Each row was made from one small tree. The marks that hang from a mark follow it in brackets, in the order of their numbers. Every link used is in the known rows. Write each row's tree.
Each row is shifted at random along 7 fixed directions that mean nothing.
Known rows:
J_381(J_906(J_15(J_471(J_445 J_871)) J_936(J_80(J_612)))): [  65   57 -295  -54   11  200  227 -181   59  -32 -277 -228 -214   -2
  -40  566  150  -87  -12 -106  -38  -12  -57 -174  -53 -125 -315  537
   -5 -318  -82  214  -39  141 -122 -274   50 -507  -88   77  424]
J_15(J_471(J_80(J_442(J_381) J_612(J_936(J_906))))): [  75  196 -126 -451  101 -125   31 -192 -165  295   11  119 -221   40
   44   26  211 -269  345 -162 -339 -172  -39 -304  164   71 -131   13
 -227 -207  -75  274   79  164 -192  199  221 -379 -193  385  138]
J_442(J_381 J_471(J_15 J_445 J_871)): [-206  345 -291  -83  -43  259  -92  495  220   19   92  181  186   30
   40   18   44  -23  214  -27  283  245    5 -166   -6   21 -382   72
  154  169  393   25 -176  565   49 -516 -289  128  138   -3  410]
J_445(J_381(J_906) J_871): [ 259   83 -343  148  145 -442  -72  -25 -169  -75 -620 -237  331 -305
  -91  -46   24  -14  378 -310  -81   36   85  227  362   84   34 -232
 -122  103  -57  304  -20  -12 -104  -51  444  -75 -398  -96   45]
J_442(J_381(J_612 J_906(J_15 J_936(J_80))) J_471(J_871)): [ 275 -148 -854 -625  150 -239  326  227  -35 -719 -194   19   17   82
  -63  349 -584  190  387  105 -162 -235 -261 -266  467 -226  524 -339
 -470   43  -63  228 -475 -141 -235  325  429 -504 -157  235  297]
J_936(J_80(J_381 J_442 J_612) J_906(J_15)): [  -5   57 -259 -471  -93  482  236  211 -144 -100  253  449 -379  291
   98  291   48 -145  109  461  -31 -332 -398 -102 -249 -444 -155 -130
  217 -152   79 -184 -171  147 -160  -94 -248 -392 -107  325 -205]
J_936(J_80(J_381(J_612) J_442) J_906): [  54   74 -343 -315 -147  358  130  289 -120  114   13  241  -32  367
 -115  262 -184 -221  159  497   14 -281 -261 -140 -165 -376  -63 -194
   12 -138  127 -374 -107  297 -142  -89 -141   59 -294  255  -93]
J_871(J_471(J_445(J_80)) J_906): [-391 -162 -150 -155  115 -139 -558 -184 -123  207  266  315 -196 -283
  117    8  452  202  165 -860  123  -32 -141  104   94  289 -167   78
  561 -206   43  460  396 -125  247 -178 -268 -389  218  237 -245]
J_936(J_906(J_15(J_471(J_80(J_381) J_445 J_871)))): [ -36   -7 -255 -468  168  160  176  164  -49 -152   60   58 -442  194
   20  140  140    8  253   49 -126  126 -422 -118  -34 -267  -57  177
   56 -258   63  212  -25   46   83 -122 -150 -403   -8   51  219]
J_445(J_612(J_906 J_936) J_871): [ 422  171 -551 -154  224 -263  -84 -203 -197  114 -655 -109  409 -117
 -107 -268 -343  -20  268  236 -261 -148  158   27 -117 -139  315 -311
 -128  231 -125 -122 -229  102 -104  233  319  189 -261  360  -45]
J_445(J_80(J_442(J_381(J_612) J_471(J_871(J_906(J_936)))))): [ 324  -78 -506 -459  199  331   47  229  -23  -31 -312  -11 -108  321
 -285  327 -288  -76  320  674 -299 -146  -34 -271   87 -315  346 -127
 -515   39 -192  -96 -316  383 -228  147  220   32 -265  499  310]
J_906(J_15(J_471(J_445(J_80(J_612)))) J_936): [ -15 -121 -329  -49  277    6  147  221  -14 -440 -156   25  120  376
 -281  445 -541  -80   83  324  177  124 -166 -174  137 -443  152   68
   19 -153  137    4 -432 -202 -207   20  -10 -159  300  266  681]
J_871(J_471(J_445) J_906(J_936(J_80(J_381(J_612) J_442)))): [  41 -143  109 -227  -39 -224 -335 -284 -311 -175  -39  227  -55  264
 -338  164 -440 -115  480  -84 -159 -280  -79   78  384 -109  475 -145
 -114  -37  -18   -1  217 -205 -140  147   76 -170 -154  406   50]
J_471(J_15 J_80(J_442(J_381) J_612(J_936)) J_871): [ -92  337 -191 -198   43  153 -202   47  -76   94  -42  346   87   36
  -65 -120 -102   12  240 -148  333  116 -285 -325  -74  109 -147  136
  398  289  234  -66 -215  209  217 -554 -179 -155  242  -90  298]
J_906(J_15(J_471(J_445(J_612) J_871)) J_936(J_80(J_381))): [ -10  274 -355   19 -112  159  -84 -134   24   43 -157   41  133   38
    9  217    2 -341  206   31   43 -144  161 -143  -74 -214 -552  204
  126  -75  178  -66  161  344 -160 -333   -9 -145   51   96  126]
J_906(J_15(J_471(J_871)) J_936): [-143 -158  185  448   21 -424 -100 -400   38 -267 -304 -411  176  -74
 -197  264 -185  -24   45 -458  105   70   89   66  194  208   41  465
  -20 -163  -56  225  170 -327  128 -299  290 -221  283  -67  493]
J_906(J_15(J_471(J_871)) J_936(J_80(J_442 J_612(J_381)))): [-421  111  321  213 -162 -301 -167 -539  -77  -72   60  -11  -14 -115
 -130  298   40 -161   71 -692  355  -59    1  -61   54  408 -451  668
  367 -115  129  171  243  -86  262 -526   95 -439  285    8  252]
J_381(J_612(J_936(J_80(J_442(J_471)))) J_906): [-278  199 -127  123 -251 -677 -272 -182  -95  -16 -103   47  627 -141
 -168  139 -400 -228  309 -858  317 -181  176 -124  400  601  -18 -191
  166    7  204   66  120 -198  -68    4  233   18 -143  180   42]
J_936(J_906(J_15(J_471(J_80(J_612(J_381(J_442))) J_445)))): [  25  100 -281 -220   83   27  -70  188 -102   64 -123  441  249   16
   34  144  104 -318  382   36  -40 -329 -236  123  108 -275   89 -361
  223 -144   73  195  -55 -226 -306   18   48 -376   44  107   32]
J_906(J_15(J_471(J_871)) J_936(J_80)): [  35  195 -409 -217  -16   -9  307 -186    4 -444  198 -156  -13   92
  190  149 -194 -245  114  -12   30 -248   -8 -127   21  -76 -226   95
 -230   42   28  -56   63   72 -344  -38  136 -160  141   27   20]
J_442(J_381(J_906) J_471(J_15 J_80(J_612) J_871)): [ 230  441 -316 -349    1  204  -27   35   58  229 -201  112 -137 -279
   13   33  530 -179  479 -452  -75  -39  240 -302  134  354 -444   81
 -160   58   29  508   15  401 -226 -157  154 -419 -287  -61  160]
J_906(J_15(J_471(J_80 J_445 J_871)) J_936): [-104  302 -162  171 -124   34 -332 -165   27    0  -71   81  273  -64
   -4  -47  -40 -382  285 -195  180 -212  184   84  -39  -46 -235    3
  178  124  140 -135  291   21 -172 -276  -82   28  298 -147  -17]
J_80(J_442(J_381 J_471(J_871)) J_612(J_906(J_936))): [-233  107  -20 -127 -130  -16 -225   35  -45  140  -28  245   -8   27
 -218   13  -41 -143  330 -233  165 -137   16   56   26  208  138    2
   50  104  169 -140 -129  152   50 -205  -14  -24  -18  423  120]
J_445(J_80(J_381 J_442)): [  30  -24 -116  -86  182  -87  -91   50 -101  161 -236  129  -76 -139
   56   63  306 -102  222 -228  -85   40 -145 -169  104  174 -276 -167
  268 -191    5  309  155    2  -53 -281  139 -337 -113  236 -133]
J_471(J_15 J_445(J_80 J_612) J_871): [ 123  316  231  434   -5  -42 -774 -388 -151  407 -744  103  611 -230
 -373 -110   58    6  317 -383  190  122  426 -164 -125  195 -260  157
  593   90  -12  148  335  130  303 -612   67   86  113 -314  112]
J_471(J_15 J_445(J_381)): [ 154  222  645  296   38 -294 -231 -296 -222  -24 -361  -72  157  -94
 -298 -101  -79   66  379 -249 -100  224  245  -96  264   97  -43  121
   20   98   24  262  141  119  129 -214  145  -73  -72 -176  270]
J_612(J_906(J_15 J_936(J_80))): [ -11  178 -194  232 -126   10  248  -95   28 -161 -107 -230  198 -130
  -43  122  -39 -130   40 -217  310 -267  -30  -78 -274  102 -269   68
   12  -52  131 -171  -50  175 -206 -355  -92   16  120  311  -47]
J_80(J_381(J_612(J_936)) J_442): [ -12  -60  189 -213   -6 -484 -255 -344 -270  113  -99  208 -160  -73
  -10 -126 -246  -70  308 -200 -415  -69   10  -76  307  162  274 -118
   28   64  -71  110  127 -205  135  283  276 -352 -209  187 -151]
J_612(J_906(J_15) J_936(J_80(J_442))): [ 399  238  204  -30  152 -264  639 -432 -123 -213 -365 -485  107  -14
  -72  101 -189 -168  140   54 -261  -71  -19 -410  -39  240    1  152
 -477 -111 -239  129  -51  122 -318  -61  342 -131 -279  587  245]
J_906(J_936(J_80(J_381 J_442(J_471)))): [-322 -166   10 -383 -112  -65 -211   -9  -94 -247  334  280 -496  151
  -11  210 -248  242  138  -99  114 -250 -456  -60   -5  -28   49  -69
  378 -100  234 -236   24   12  251 -237 -139 -348  226  367 -290]
J_871(J_471(J_445) J_906(J_15 J_936)): [-271  -43    3  228  -53 -416 -118 -228  -62 -431  176 -113  167  -59
  -21  116  -61 -179  326 -785   93   10  194  174  439  288   89   61
  -67  -11  152  420  147 -308 -259   20  -52 -211  139  343  324]
J_381(J_442(J_471(J_15 J_445)) J_612 J_906(J_936)): [ -21  -55 -409 -264   -4  201 -113   42   48  234 -110   54 -351 -174
  180  539  112   17  143  -80 -468 -203  166  -27   83  -10  144   54
   57  -51   -1  261 -177  147 -192  123   48 -518 -130  142   89]
J_471(J_15 J_80(J_381(J_442) J_612) J_445): [  49  343  125 -190  -15  -58 -391   28 -212  126 -104  623  114 -143
   20 -185  129 -281  625 -401   23  -62  -56 -113  224  159 -104 -350
  502  127  240  327  144 -168 -220 -228   -7 -420   21 -230 -118]
J_936(J_80(J_442(J_471(J_445(J_871)))) J_906): [ 124  -33  -74  -52   84   48  181  140   12 -135 -435 -246  208  307
 -243  524 -195   18  172  292    3   58 -181 -235  -29 -115   19   23
    3 -414  -26   82  -48  141  -63 -422  121    7 -254  474  497]
J_471(J_15 J_80(J_442)): [-103  388 -255 -408  122  514  385  280   13 -102  480  156 -398  196
  195   61  233 -208   56   69  122  172 -100 -345 -154  108 -437  101
   85  253  297   70 -222  409 -231 -264 -394  -42   95  -14  163]
J_442(J_381(J_906) J_471(J_871)): [ -72  208  105   53 -200 -212 -308    7   75  181 -226 -121  111 -222
 -207  -26  137  -27  316 -468   76  -19  171   73  189  413  -83  149
 -168   41   47  125  164  284  136 -201  184   60 -226  -21   73]
J_15(J_471(J_80 J_445)): [-220  427 -321 -393   13  319   -2  165   57  314  473  272 -224   38
  245  -80  403 -409  143 -121   51   20   89 -160  -92   20 -636   63
  106    8  263   51  203  434 -230   -8 -336   47   42  -31  -89]

Which tree is each row?
[-228 -164  616  406   22  127 -848 -624 -114  661 -262  205 -124 -161
 -448  272  292  205    0 -538  237 -121  -56   87 -189  323  -65  662
  671 -198 -108  168  420 -127  565 -655 -236 -309  366  149  243]
J_871(J_471(J_15 J_80(J_442 J_612(J_936))) J_906)
[-116   29 -301 -101   97 -236  108   -7  -64 -291   80   27   25   77
  -89  254 -286 -282  251 -120  -25 -127   61 -217  348   25   34   13
 -249   63  117  218 -136  -80 -249  113  190 -247  180  176  416]
J_906(J_15(J_471(J_80(J_442(J_381(J_612))))) J_936)
[-189   31 -460  215 -205  -55  127   80   47 -122  -96 -176  295  -96
  -27  589 -276 -203   -6 -270  243 -231   20  -53   97  161  -39  173
   46   -9  175   -9 -247  -29 -249 -167   82 -122   -1   -2  230]
J_381(J_442 J_612 J_906(J_15 J_936(J_80)))
[ 283  -26 -131 -512   50    2  248 -184  -47 -531  -75   22 -202  173
 -154  228 -207   -7  398  117 -165 -206 -117 -136  205 -100  250   17
 -398  -16 -172  187 -188  -55 -201  227  293 -464 -181  339  201]
J_442(J_471(J_871(J_906(J_15 J_936(J_80(J_612(J_381)))))))
[ 125  216  323  412 -202 -282 -396 -244  -65  286 -580  214  760  -71
 -282   63 -145 -476  426  -34  -36 -435  354  205  136   58   88 -364
   73  -33  -29  -93   89 -179 -240  -12  303  -46 -146  498   78]
J_80(J_442(J_471) J_612(J_381 J_936(J_906(J_15))))
[ 152  184 -256 -151   90 -325  356   -2    7  -71 -222 -166  371  -90
  153  101 -208  -39  127  -55   42  -58 -388 -295  137  138 -144  -40
  -67  -68  118   47 -243  139 -152 -209  300 -198 -110  327  165]
J_612(J_381(J_442) J_936(J_80))
[-321  -84  214  384 -233 -161 -249 -183    9   31  -92 -247 -135 -280
  -28  359   27   65  -53 -468   60 -188  -51  286  -29  299  126  368
  248   -6   58    9   11  -99  129 -315    0 -231  171  -38  -33]
J_381(J_442 J_906(J_15 J_936))
[-122  117  520  -69  114 -282   96  -18  -56   11  -86 -121 -115  -99
 -299   45   -7   84  246 -353  105  108 -179   58   35  507  142  301
  -15   52  182  193 -172  100  177 -249   86  -54  -12  202  246]
J_612(J_381(J_442(J_471(J_15))) J_906)
[ 188  255 -740  -79  220  493  -76  403  -17  158 -361  189  221   35
 -153  150   51  -93  329  322  154  178  -20 -171  -73 -388 -319  -32
  165  212  188  104 -296  547  -89 -363 -246   81 -108 -129  445]
J_471(J_15 J_80 J_445(J_381(J_612) J_871(J_906)))
[ 172  100 -400 -273  351 -452 -201  -20 -190 -139 -305  110  317  -80
   52 -138 -156 -153  414 -134 -160  -13   -3    1  288  -34   72 -419
   76  -36  -79  343  202 -213 -260  123  361 -104  -43    3  -35]
J_15(J_471(J_445(J_80 J_871)))
[ 176  250  -98 -226  273 -337 -210 -270 -209  -15 -303  159  129 -128
  -48 -117 -254 -143  316  121 -190  -49   60  -22   49 -153  -62   21
   94  104  -88  153  -19  -29  -35  203  242 -262   42  122   50]
J_906(J_15(J_471(J_445(J_80(J_612(J_381 J_936)) J_871))))
[-388   90  146  -75  123  -90 -179  -54  -78  -21  305  221 -239  -68
  -63   80  134   39  127 -360  218  162 -124  -86  109   52 -359  331
  350  -46  215  255  133   61  310 -204 -218 -247  337 -117  153]
J_906(J_15(J_471(J_80 J_445(J_381))))
[ 246  311  181  110 -141  -37   40 -176 -143   89 -310   65  491   71
 -386  -44 -192 -315  247  -43  319 -248  121 -126  -94  116  -87  -88
  -91  -44   -6 -199   76   31 -270 -100  139  242 -215  113  -14]
J_936(J_80(J_612(J_906)))
[-191  496 -422    0 -230  539  -57  205  121  339   91  303  155   56
   72  -36  364 -678  289 -112  363    6   -9  -72 -196  121 -662  149
  234  205  300 -176  -12  454 -249 -492 -387   81 -105  143  126]
J_471(J_80(J_381 J_442 J_612(J_936)) J_871(J_906(J_15)))
